Below are the code and all the weights of a small trained network. Each question names an input and a class and asks about switching units off, where a switched-off unit gives its printed mean instead of its output.

import numpy as np


def w(rows, s, z=0):
    codes = np.array(rows[::2]) - 128.0
    scale = np.full(codes.shape[1], s)
    scale[-1] = z or s
    return codes * scale


def f(y):
    return np.maximum(y, 0)


def log_softmax(a):
    a = a - a.max(-1, keepdims=True)
    return a - np.log(np.exp(a).sum(-1, keepdims=True))


def net(x, mask):
    res = np.array(x, float).reshape(1, 5) / 4 @ E
    y = f(res @ A[0][:, :-1].T + A[0][:, -1])
    res = res + np.where(mask, y, B[0][:, -1]) @ B[0][:, :-1]
    return log_softmax(res[-1] @ U[:, :-1].T + U[:, -1])


A, B = {}, {}
E = w([
[67,230,173,231,105,197,87,36,160,192,195],'x0',
[118,149,74,51,214,54,158,44,195,189,148],'x1',
[63,188,67,103,205,201,221,162,25,146,110],'x2',
[86,106,160,105,106,114,155,109,109,137,134],'x3',
[39,109,44,169,107,115,173,177,203,41,253],'x4',
],0.0064)
A[0] = w([
[90,206,165,201,141,167,115,94,156,166,162,17],'N0',
[213,36,138,160,91,47,49,81,204,92,145,120],'N1',
[97,124,80,63,206,38,148,73,194,173,162,160],'N2',
[54,93,77,189,128,124,187,173,189,66,211,59],'N3',
[112,141,85,153,144,173,150,187,63,107,92,184],'N4',
[129,164,36,180,160,152,135,170,153,66,152,176],'N5',
[146,70,194,101,115,152,85,137,31,165,52,217],'N6',
[120,76,185,140,43,41,83,105,159,115,140,165],'N7',
[195,151,203,127,191,157,101,69,122,192,85,198],'N8',
[186,49,76,74,160,75,153,185,133,81,92,50],'N9',
[53,94,110,121,95,82,155,164,191,71,221,154],'N10',
[199,78,89,87,163,75,153,174,116,100,122,27],'N11',
[97,183,144,187,111,197,121,58,179,183,175,56],'N12',
[120,99,156,198,33,176,106,179,80,30,134,255],'N13',
[115,81,128,42,136,127,155,154,125,81,97,34],'N14',
[132,147,99,50,194,52,121,73,169,158,141,232],'N15',
[169,41,101,100,93,123,141,180,107,80,94,182],'N16',
[64,173,68,98,212,171,205,155,2,133,146,185],'N17',
],0.0064,0.0032)
B[0] = w([
[60,56,85,117,47,180,67,61,124,191,190,189],'N0',
[208,69,193,179,206,191,198,59,170,189,75,225],'N1',
[74,178,174,240,177,74,154,223,106,90,213,219],'N2',
[210,121,68,61,78,96,126,2,84,144,105,221],'N3',
[149,80,194,179,152,163,164,143,158,137,177,188],'N4',
[201,199,148,122,143,71,152,56,91,95,104,195],'N5',
[165,193,110,107,112,64,171,70,45,78,178,225],'N6',
[187,93,199,167,207,199,167,129,201,190,108,211],'N7',
[170,174,66,74,74,43,158,61,75,81,161,220],'N8',
[52,73,73,134,61,181,36,80,67,213,206,197],'N9',
[224,140,126,72,113,63,182,45,58,75,47,229],'N10',
[79,47,83,111,52,187,51,97,109,206,193,175],'N11',
[66,56,76,140,58,159,42,65,118,176,206,207],'N12',
[119,187,177,182,169,58,154,182,39,81,214,254],'N13',
[80,53,84,122,58,195,62,84,130,192,180,166],'N14',
[84,162,178,186,150,101,148,168,59,9,245,215],'N15',
[85,75,118,158,86,124,80,157,107,154,215,208],'N16',
[207,49,219,149,204,211,189,46,187,198,91,225],'N17',
],0.0055,0.0086)
U = w([
[39,44,50,131,30,215,43,95,122,227,185,44],'0',
[158,134,143,156,141,125,166,115,103,122,155,253],'1',
[199,57,195,161,234,223,209,88,188,205,72,86],'2',
[102,174,164,214,163,78,148,196,82,65,195,166],'3',
[212,167,65,45,81,53,169,43,79,104,81,22],'4',
[105,146,129,102,145,162,132,182,193,63,92,203],'5',
[38,194,48,41,98,204,61,252,232,77,25,2],'6',
[42,186,32,46,110,207,63,227,217,67,2,2],'7',
],0.0058,0.0042)

Each question gives the input, the list of numbers given to net, and the class t.
The units are the neurons (one row each of A and B). Each row of codes is followed by its name. A weight is (code - 128) times the scale printed after its matrix; where a second scale follows, it is the last column's (A, B and U).
mask holds one flag per neuron, in row order. A switched-off neuron (its flag False) gives its mean, the last column of its row in B, instead of its output. The means were averaged over made-up inputs and are rounded, as every weight is.
A unit's drop is (log p(t) with every unit on - log p(t) with that unit switched off) / (log p(t) with every unit on - log p(t) with every unit switched off).
The circuit of an input: a set's keep is (log p(t) with only the set's units on - log p(t) with every unit switched off) / (log p(t) with every unit on - log p(t) with every unit switched off). Starting from the 12 units with the biggest drops (on a tie, the unit counted first), units are removed one at a time, each time the one whose removal leaves the highest keep (on an exact tie, the one counted first), for as long as the keep stays at least 0.8.
units of the circuit, in order: the units of the circuit, biggest drop first
most important unit: the unit with the biggest drop
top k neurons: the k neurons with the biggest drops, biggest first
drop of u: that unit's drop, to one decimal
input [4,-3,4,-5,6], class 4: units of the circuit, in order => N3, N5
input [8,2,5,-2,8], class 0: most important unit => N12
input [-7,5,-2,-7,-2], class 0: units of the circuit, in order => N9, N11
input [1,-2,3,2,-7], class 4: top 2 neurons => N8, N6
input [-6,1,-4,-4,4], class 0: top 3 neurons => N9, N11, N16
input [4,7,-4,-2,8], class 4: top 4 neurons => N3, N10, N13, N5
input [6,8,-1,-5,0], class 3: top 3 neurons => N2, N15, N9
input [-2,2,-6,5,-3], class 2: top 2 neurons => N1, N7
input [-8,7,7,-6,-5], class 0: top 3 neurons => N9, N11, N14
input [7,6,1,-7,6], class 0: top 4 neurons => N12, N0, N13, N6
input [1,7,5,6,8], class 4: top 4 neurons => N3, N10, N13, N5
input [-8,-5,6,-4,6], class 0: top 2 neurons => N9, N11
input [3,-3,3,3,-6], class 4: units of the circuit, in order => N8, N6
input [4,-5,4,0,7], class 4: units of the circuit, in order => N3, N10
input [1,4,-3,-2,-4], class 3: most important unit => N15
input [-6,-4,7,2,-2], class 2: top 3 neurons => N17, N4, N12
input [-6,2,-7,-3,-2], class 2: top 4 neurons => N1, N7, N12, N0
input [-5,-7,-3,1,-5], class 3: top 4 neurons => N13, N3, N6, N17
input [-1,2,5,-4,-2], class 2: top 2 neurons => N17, N13
input [7,8,2,-4,-4], class 3: units of the circuit, in order => N15
input [-2,-7,-8,3,2], class 2: drop of N7 => 0.6
input [1,1,6,-5,4], class 2: drop of N16 => 0.0
input [4,-6,8,6,-3], class 2: drop of N4 => 0.1
